Below are the code and all the weights of a small trained network. Each question names an input and a class and asks about switching units off, where a switched-off unit gives its printed mean instead of its output.

import numpy as np


def w(rows, s, z=0):
    codes = np.array(rows[::2]) - 128.0
    scale = np.full(codes.shape[1], s)
    scale[-1] = z or s
    return codes * scale


def norm(h):
    return h / np.sqrt((h * h).mean(-1, keepdims=True) + 1e-5)


def f(y):
    return np.maximum(y, 0)


def log_softmax(a):
    a = a - a.max(-1, keepdims=True)
    return a - np.log(np.exp(a).sum(-1, keepdims=True))


def net(x, mask):
    res = np.array(x, float).reshape(1, 2) / 4 @ E
    u = 0
    for l in range(3):
        y = f(norm(res) @ A[l][:, :-1].T + A[l][:, -1])
        res = res + np.where(mask[u : u + 3], y, B[l][:, -1]) @ B[l][:, :-1]
        u += 3
    return log_softmax(norm(res)[-1] @ U[:, :-1].T + U[:, -1])


A, B = {}, {}
E = w([
[192,210,46,105],'x0',
[102,253,160,124],'x1',
],0.006)
A[0] = w([
[1,136,200,121,3],'0.n1',
[99,87,130,73,27],'0.n2',
[49,15,175,131,30],'0.n3',
],0.0093,0.005)
B[0] = w([
[254,87,241,59,202],'0.n1',
[75,72,54,159,136],'0.n2',
[9,229,22,190,253],'0.n3',
],0.0068,0.006)
A[1] = w([
[212,44,72,40,2],'1.n1',
[148,97,150,51,50],'1.n2',
[138,116,245,144,85],'1.n3',
],0.012,0.0039)
B[1] = w([
[203,109,92,153,234],'1.n1',
[89,137,129,165,160],'1.n2',
[124,112,184,4,254],'1.n3',
],0.014,0.0041)
A[2] = w([
[254,73,78,149,1],'2.n1',
[33,97,147,236,91],'2.n2',
[181,117,221,91,119],'2.n3',
],0.0085,0.0046)
B[2] = w([
[165,111,253,212,217],'2.n1',
[98,17,133,188,253],'2.n2',
[137,43,176,122,207],'2.n3',
],0.011,0.0044)
U = w([
[32,33,98,178,168],'0',
[252,100,128,193,126],'1',
[110,98,181,29,197],'2',
[162,237,86,75,144],'3',
[122,115,89,107,2],'4',
[111,123,86,115,5],'5',
],0.023,0.0097)

Each question gives the input, the list of numbers given to net, and the class t.
The units are the neurons (one row each of A and B). Each row of codes is followed by its name. A weight is (code - 128) times the scale printed after its matrix; where a second scale follows, it is the last column's (A, B and U).
mask holds one flag per neuron, layer by layer. A switched-off neuron (its flag False) gives its mean, the last column of its row in B, instead of its output. The means were averaged over made-up inputs and are rounded, as every weight is.
A unit's drop is (log p(t) with every unit on - log p(t) with that unit switched off) / (log p(t) with every unit on - log p(t) with every unit switched off).
unit that matters most: the unit with the biggest drop
k most important neurons: the k neurons with the biggest drops, biggest first
drop when u is switched off: that unit's drop, to one decimal
input [2,6], class 3: unit that matters most => 0.n1
input [3,3], class 3: 2 most important neurons => 1.n3; 0.n1
input [7,1], class 3: 2 most important neurons => 0.n1; 1.n1
input [3,2], class 3: 3 most important neurons => 1.n3; 1.n1; 0.n1
input [2,4], class 3: 2 most important neurons => 0.n1; 1.n3
input [4,2], class 3: 2 most important neurons => 0.n1; 1.n1
input [2,1], class 3: 4 most important neurons => 2.n2; 0.n1; 1.n3; 1.n1
input [5,3], class 3: 2 most important neurons => 1.n3; 1.n1
input [1,7], class 3: 2 most important neurons => 0.n1; 1.n3
input [-5,2], class 2: drop when 1.n2 is switched off => 0.0
input [1,-1], class 1: drop when 0.n3 is switched off => 7.0
input [-7,2], class 2: drop when 0.n1 is switched off => 6.0
